[ 29  24 -23 -10   8 -17 -82  17  -2  32 -14  45  47  48 -21   8  23  54
  -6  -5 -22  40   6 -44 -11 -14  47  36 -77  -4  54  26 -38  43 -84  62
 -26  28]	6
[ 88   0  36  -2  22  15   7 -16 -34 -20 -57 -33 -10 -61  17 -42 -11  32
 -29 -15   3 -40  -2 -27   1   2 -52 -24 -32 -40  15  -8  33  -3  33  30
   7 -30]	8
[ 20  34 -35   0   9   5 -83 -30   0  74 -10 -34  69  46 -61 -19  55  48
 -13  -5 -13  40  45 -11 -35  17 -48 -25 -29   7  57   8  -3  -4 -65  26
 -22  29]	6
[ 81  29  31  -1  -9  13  -8  50 -35  20 -29 -35 -36 -16  45   8  10   4
 -30   1   2 -19  19 -45 -22 -73 -71  34 -26 -20  84  48 -41 -25  32  54
  -9  22]	4
[ 17  14 -67 -18  -5  32 -59  39   3  55  38  48   3  -8 -17 -17  38  35
  29  28  11  59   7 -33 -45 -49  -1  -7 -54 -32  25  -2 -11 -60 -35   3
 -15  13]	7
[ 69   8  31  10  21 -35   8  11   6  -4 -40 -21 -16 -15  63 -20 -11   4
 -12  -9  11 -42  12 -55   6 -36 -54   9 -36  -5  73  30 -23  17   4  51
  -5 -30]	5
[ -5  20   6  14  22  12 -78  -6   4  15 -44  29   3  65 -51 -39  30  24
 -38 -33 -53   6  -6 -28 -43  -8   7  -9 -28  12   5  25  26  43 -75  15
  10 -22]	2
[ 39  15  25  19  10  41   7 -39   3   5  10  -9 -51 -14 -16 -35 -40  22
  -3 -56 -45  12  32 -59  -5  52  30 -35  80  14 -28  25  11 -30  33  39
  40 -30]	8
[ 55  -3 -21 -19  25  16 -11 -28  -6  20  31 -28 -50 -26  57 -40 -30  64
  -2 -66 -46  25 -20 -94  24  22  33 -38  74   3  14  17  10 -77   2  36
  41 -56]	3
[ 16  15 -10   2  -7  -2 -36  17  20  29  37  63 -74 -40 -36 -20  35  10
  16  28 -18  -9  -6 -26 -24 -35   7 -32  -7 -45 -38   8  12 -23 -35  -1
   5 -27]	1
[ 39   1 -24   9  38   9   7  31  26   4 -36  58 -15  34 -90  -1  39  21
 -26 -14 -29   7   2 -35 -45  46 -19 -62 -29  -9  34 -50   6  -8 -27  -6
 -23  52]	1
[ 51   0 -21  -9   9 -11  25  -5  -4  41 -34  48  26 -11  -2  17 -32  59
 -66  -3 -57  -3 -25 -79 -23   5  69 -22  -7  41  20 108 -43  15  52  41
 -18  38]	1
[  30    4   47   14   15    6    0   28  -29   59   -2  -19 -100  -34
   77  -20  -25  -36    0   15  -16  -38    0  -14    1  -46  -54   30
   -6  -62   37   23   41  -37   19   48   22  -20]	0
[ 67  31  -6 -22   8   5   1  38 -35  -1 -31 -31 -41 -54  19   7  -8  24
  -8  34 -33 -44  15 -32  12 -43 -66  52 -28 -34  50 -11  25  20   7  52
  34 -10]	4
[ 35  12 -36 -22   0  70 -49 -29  15  31 -73 -15  78  18 -80 -29  58  16
 -18 -57 -59  11  62 -11 -61  58 -19 -36 -15  35  31 -51   2 -13 -16   3
  34  46]	1
[ -5  41 -20  -4  12   6 -40  20 -16  16   4  32  54 114 -40 -26  57  28
 -42 -41 -69  38  39 -28 -22 -12  -4 -25 -18 -16  35  44  23   5 -73  27
  -5   4]	6
[ 26  22   5 -21 -12  47 -65   5  30  40  -9   4  -3   3 -38 -47  25  19
  -1 -65  -2  26  -4 -47 -52 -12 -10  21  -9  18   2 -20   4 -41 -38 -26
  -1 -22]	2
[ 18  14 -46  -5  27  21  -6  -5  19  35 -26  -1  78  35 -55 -16  40  31
  -9 -23 -38  25  52 -30 -64  37  -8 -43 -37  13  57 -37 -37  -5 -19  10
  -9  37]	2
[ -7  54 -20 -15   3  75 -60   6  -3  17 -16  25 -57 -30 -47 -55  31   7
  15  12  -3  14   5 -33 -31 -12 -16  -3 -22  -8  -1 -28  44 -35 -21  -8
  22  -1]	6
[-12  46   2   1  15 -21 -57 -36  32  58  37  -8 -23 -44  15 -30  25  -7
  34   5   7 -20  15 -43 -37 -17  15 -98 -42 -18   7 -45  12   2 -64  -7
  31 -35]	5
[  3  33  12  -1  11  17 -18  11  43  -5  39  66 -70 -25 -17 -48  48 -36
  46 -24  26  -3  15  -9 -21  -2 -40 -55 -14 -58 -20 -73  37 -35 -48 -44
   4 -26]	0
[  9  70 -16   0   8  20 -68   0  10  68   4 -22 -36 -20   7 -25  20   8
  18  -7 -19  36  42 -59 -73 -19 -15 -59 -24 -41  18 -37 -79 -37 -73  37
  28 -29]	3
[ 81  34 -14  -3  42  87  44  29  44   3   6  47   0   5  -5 -28 -47  56
  10 -78 -47  14  35 -53   0  52  13  15  57   9  13   8 -59 -82  66  13
 -35  24]	0
[ -15   10   33    8  -24   22  -79  -48    3   54  -26  -56  -21 -105
  -51  -55  -15   -6   -9  -15   31   12  -19  -16  -59    3   -4  -20
  -68  -10  -72  -70   26    8  -26  -11   69  -37]	8
[ 50  21  55  14   8 -10 -42  29 -40  45  -9 -42 -60 -58  70 -13 -43   5
  11  20   0 -43  32 -30  21 -64 -58  48 -33 -48  49  24   7   6  11  72
  30 -13]	6
[-59  31 -13   0   9  14 -68 -10  -2  51  44  -6  -1 -21 -34 -40  -6  14
  29  22   4  37 -37 -11 -48 -19  10  15 -34 -46 -37 -39  54   0 -80 -12
  43 -73]	2
[ 66 -12  46  -6  14  -2   6  16 -29  41 -51 -41 -37 -51  58  -8 -17 -16
  -1  13 -13 -49  13 -24  -3 -37 -59  22 -34 -31  60 -10  17  10  24  47
  36   3]	1
[ 36  -6  32   0 -11  13 -11   3 -38  12 -49 -22 -40 -63  51  10 -25 -16
  -7   6  10 -33   2 -17  15 -11 -21  16 -30 -16  51   2  26  10   0  58
  -3 -24]	2
[ 56   1  42  -5  23 -53 -41   6  30  50  -8 -30 -27 -62  83 -11 -21   9
  17   0   4 -59  -1 -54  35 -53 -41  28  -1 -56  65  25  64  10  -9  63
  13 -63]	7
[  9  58 -22   3  -6  -3 -74  33 -10  30  70  35 -13   6 -30   4  31  24
  12  42 -12   5  11 -23  -4 -85  17 -53  -3 -19   9  42 -18   7 -80  20
 -11 -30]	5
[ 53  16 -23  -7   9  36  50   6   0  27  67  -5 -22  12  18  10  -1  62
  -5 -24 -25   7 -18 -55  17  20  17 -73  52  19  35  20 -28 -77  20  23
 -60 -22]	7
[ 30  57 -56 -31  13  47 -51  52  -5  20  22  57 -48   1 -27 -17  65   9
  24  21 -43  20  36 -36 -32 -57 -18 -53  -6 -29  35 -26 -22 -27 -55 -15
  20   2]	2
[ 64  21  34 -16   0  38  29  24 -21  12 -16 -35 -56 -55  68 -22  12  -9
 -17  -2 -11 -51  11 -44  25 -40 -62  12 -13 -36  58   4  26 -19  23  82
  -2 -11]	0
[ 55   6  13  12  26 -25  16  42  -7  36  19   8 -26 -25  38  -2  -2  -3
  18  15 -30 -35  94 -30  19 -57 -40 -40 -12 -67  91  25  -8   4  23  68
 -34  31]	2
[ -18   24  -37   -8  -14   14  -28    3   24   26   57   36  -56  -55
  -39  -56   24  -32   59    7   -9   -9   56   -9    0  -31   10 -101
  -38  -45  -20  -65    6   -6  -43  -11  -19  -25]	5
[ 56 -23   2 -11  37  17 -14  -5  -2  26 -37   9 -19 -65  25 -29 -42  63
 -32 -54 -30  19 -39 -89  48  17  62 -37   5   2  10  30  19 -37   5  43
 -13 -36]	1
[ 62  13 -58 -16  39  15   8  -5  22  48  12  33 -12  19  37 -15  -9  38
 -28 -50 -49  48 -18 -88  10  10  37 -18  31  16  89  68  -5 -55  21  46
 -11  -9]	8
[ 30  37 -19   9  40  27 -28  23  10  -2 -30  32   2  65 -68  -6  76   8
 -20 -24 -40  23  55  -5  -3  18 -47 -59   7 -31  42   2 -26  -2 -52   9
 -30  22]	4
[ 43   7 -21  -4  -1  29 -23  11  14  22  -7  31  40  48 -70 -16  29  32
 -38 -37 -52 -11  -7  14 -22  36 -17 -32 -23 -28 -40 -18 -32  22 -59  14
 -47   0]	0
[ 17   8  32 -11  21 -30  19  37  11  10 -27 -11 -52 -27  73 -16 -37 -34
  23  44  -3 -54   9 -34  14 -58 -15  60 -17 -70  38  12  67  19  15  49
   5 -10]	5
[ -4  56  -1 -14   5  28 -15 -15  40  19  14  44 -71 -41  -6 -60  23 -19
  38 -11  -7   0   7 -63 -51 -33   7 -45  -6 -21  16 -36  29 -18 -31   3
  37 -48]	3
[ 27   1 -14   3  50  -1 -17  22  22 -11 -50  18  16  26 -68 -12  30  32
 -49 -35 -61  -9  11 -17  -2  34 -14  -9  -2 -50  28 -20  -4  22 -17  30
  29  33]	3
[ 57 -12  48 -11   6   9   9  57 -28  11  -8 -44 -18  22  59 -17 -18 -14
   6 -10 -18 -23   7 -37   4 -60 -38  42   2 -19  47 -16 -11   2  13  41
  44   4]	6
[  7  20 -31  -3  -5  26 -29 -23   5  67  -9   0  15 -23 -18 -27   8   6
 -11  26   1  37 -26 -21 -68 -24   9 -68 -38  -1  19   8  -8 -20 -17  -8
  25   6]	5
[ 57 -13  26 -10   2 -31  13   9 -19  25  -8   7 -57 -33  62   9  21  32
 -24  31  24 -26 -23 -35  41 -44 -46  87 -24 -37  31  73  46 -20 -15  71
 -23 -40]	3
[ 49 -23  11   7  14 -12  -8  43 -36 -14 -17 -34  12 -33  27  15  -1 -10
  -9  18   7 -41   8  11  18 -29 -38  67 -35 -42  50  -8 -17   1  32  50
  23  -8]	8
[ 56  36  36  -1  14 -14 -12  50 -18  16  -9 -22 -53 -33  64  -2  10  10
  15  39   7 -21  26 -64  -9 -96 -49  39 -22 -27  43  19  19 -23 -22  50
  15 -45]	4
[ 28  15 -19  10  69  15 -35  35  -3  32  -1  20  15  59 -60 -15  32  67
  -4  18 -57  36   3 -32 -47   1  -1 -28 -26 -50  20 -40  15   3 -79  20
  28  13]	2
[ 13  16  -5 -11   3  11 -32  -5  28  16  10  49 -43   5   0 -46  46  14
  46  11  -4  29   6 -44 -21 -31  18 -11 -11 -25   6   6  20 -24 -54  15
  -8 -56]	7
[ 49  16 -33 -18  42  47  57   2  34  38  40  29 -22 -28  57 -31 -27  38
  19 -49 -47  30  23 -85  22   9  24 -62  40   2  35  12  -8 -73  43  19
   4  -1]	1
[  7  19   4  -4  10  -5 -93 -25  24  65  16  -5 -40 -25  -8 -60  10 -14
  32 -45  -7  18  17 -40 -38  -7  11 -26 -22 -33 -15 -39  12 -22 -55 -10
  34 -53]	8
[ -2  -9 -20   2  -9  -5 -51   7  -8  19  17  40   8  56 -95 -12  69  18
 -21 -14 -23  33  11   4   4   3   8 -16 -16 -20   9  29 -21  30 -79  21
 -59  -4]	2
[ 58   5  -5 -11   5  19  -8  -7   5  60 -28  -4   2 -11  18 -14 -28  38
 -36 -78 -50  53  20 -82 -14  20  36 -53  30  17  43  45 -47 -51   5  27
  -4  -8]	2
[ 22  33 -34  -9  28  38  -6 -37  -6  52  33 -17   8 -38  40 -15 -27  78
 -36 -41 -31  14 -31 -72  11  29  46 -25  -3  36  19  54  -4 -64  24  20
  25 -19]	5
[ 43  63  16 -19 -14  47 -60 -14  12  33  -4  -7 -19 -60 -47 -24  20  48
  -4  -2  13   7 -32 -18 -27  -8 -45   4   9  13 -37 -23   6 -29 -39 -43
  56 -50]	6
[ 48 -14 -45 -22  22  31 -19 -59  27  63 -19  -7 -16 -22   1 -80 -18  32
  -4 -45 -77  13   3 -55  -5  20  37 -22  30   0  13  32  47 -29  31  33
  18 -30]	8
[ 37  53 -25 -19  28  16 -37  21   9  38 -11  -1  52  99 -39   8  66  20
 -23 -30 -47  48  39  -9 -50   0 -44 -26   0 -34  57   9 -54  -1 -45 -11
  -4  63]	4
[-23  54 -23 -13 -19  17 -81 -28  -2  60  -7  29 -58 -38 -45 -23  50  30
  -8  41  11  48 -33 -26 -55  -7  -6  37 -25 -19 -40  44   7 -33 -75 -16
  11 -67]	2
[  6  40 -17   1  -6 -33 -69  28  38  36  22  29 -19 -22  -4 -16  24 -13
  21  -3  23  30  16 -62 -16 -71   1  -7 -35 -41  66  24 -15   1 -56  42
 -45 -25]	4
[ 51  46 -10   6  16  56 -27  16 -13  -8 -55  30  22  68 -83  11  56  33
 -44 -48 -46  45  39 -17 -43  32 -20 -58 -22  17  53 -10 -37   0 -45  11
 -10  59]	4
[ 31  39  18  -5  33  26 -48 -35 -13  46   2 -44  -2  16  51 -53 -34  68
  -3 -29 -60  25 -10 -84  -1 -10  33  19  58   4  28  71  44 -34 -12  62
  58 -60]	6
[-35  20  15   9   8  42 -54   1   9  37  24  -5 -45 -21 -32 -42  18 -13
   9 -43   8  38 -32 -11  -2  11  10 -52 -27 -25 -11 -75  12 -38 -64 -19
  32 -41]	6
[  72   24   -6  -12    3   16   24  -32   13   23   27    5  -40   -8
   55  -16  -26   60  -13  -46  -33   31  -25 -105    9   -7   27   -2
   58   50   49   86    7  -39   25   48   11  -34]	4
[ 60  19  11  -9  33   7   2 -12  12  58   4  18 -18   0  15 -36  -7  49
 -29 -22 -15  45 -17 -97   8 -24  13  19  22 -14  44  95  54 -30  -7  66
 -12 -40]	8
[ 52  15   3  -5  37   0   0  48 -21  15 -23 -34 -19   7  49 -13 -17  30
   9  39 -20  14   2 -24  17 -61 -42  79 -21 -56  69  22   9 -17 -19  58
  23 -23]	5
[ 52 -33 -44 -13  12  -7  15 -22   5  33   3  10  -5 -12  33 -32   2  64
 -25 -30 -43  31 -19 -97   7  18  40 -24  45  26  36  85   3 -74  36  42
   3 -52]	7
[ 35  10 -13   0  26  48  51 -31  46  20  12   5 -32   1  36 -38 -26  37
 -15 -65 -23  22 -14 -77  23  30  34 -57  42  55  33  31  28 -68  29  16
 -22 -12]	5
[ 15  33  -4 -10 -27  44 -22  35  21  -1  29  54 -72 -23 -29 -20  29  -9
  34   7  -5  -8   5 -20 -17 -40  11 -40 -13 -12 -42 -41 -12 -20 -51  -4
 -40 -27]	1
[ 16  23 -25 -26   9  26 -34   5  25  37 -29  16  19  56 -28 -24  70   6
  -3 -19 -56  23  62 -25 -27  -6 -18 -24 -40 -31  54 -12   8  27 -40  38
   2  61]	7
[ 30  58 -24 -16  14  37  -9  10  50  23  10  31 -16 -29 -31 -20  23  33
  24 -24 -31  23  39 -51 -37   6   9 -79   1  -8 -11 -58  -9 -55 -38 -21
  -6  -6]	1
[ 56  26  69  -7   3  23  14  15   4  19 -13 -11 -90 -52  46 -29 -12 -21
  18  -9   3 -93   0 -46   9 -23 -45  60 -11  -5  42 -11  17  -1  41  39
  14 -33]	6
[ 21  -3 -16  16  73  14 -36  28  18  29 -31  74  26  71 -61 -35  30  26
   0  -8 -51  28  34 -29 -37   6  15  -1 -34 -13  37   0  14  15 -35  21
  12  54]	0
[ 46 -12  38   6  39 -34  11  41   2 -25 -34  -6 -91 -42  41  -7  -3  -5
 -11   0  11 -44 -10 -23  41 -10 -74 -37 -32 -79  18 -60  47  17 -29   9
 -14 -12]	2
[  6  29 -32  16  21  11 -35  -5   5  20 -23  37  63  53 -67   4  62  36
 -29 -12 -43   3  45 -23 -57  31   3 -55 -41  25  44  14 -38   8 -32  22
  -6  14]	7
[ 48  -4  14   2  32 -21  -3  53   6   4 -47  12 -65 -52  53   6 -15 -22
   2   1 -19 -32  23 -49  41 -58 -17 -40 -46  -5  71 -37  -6  31 -13  43
  10  13]	1
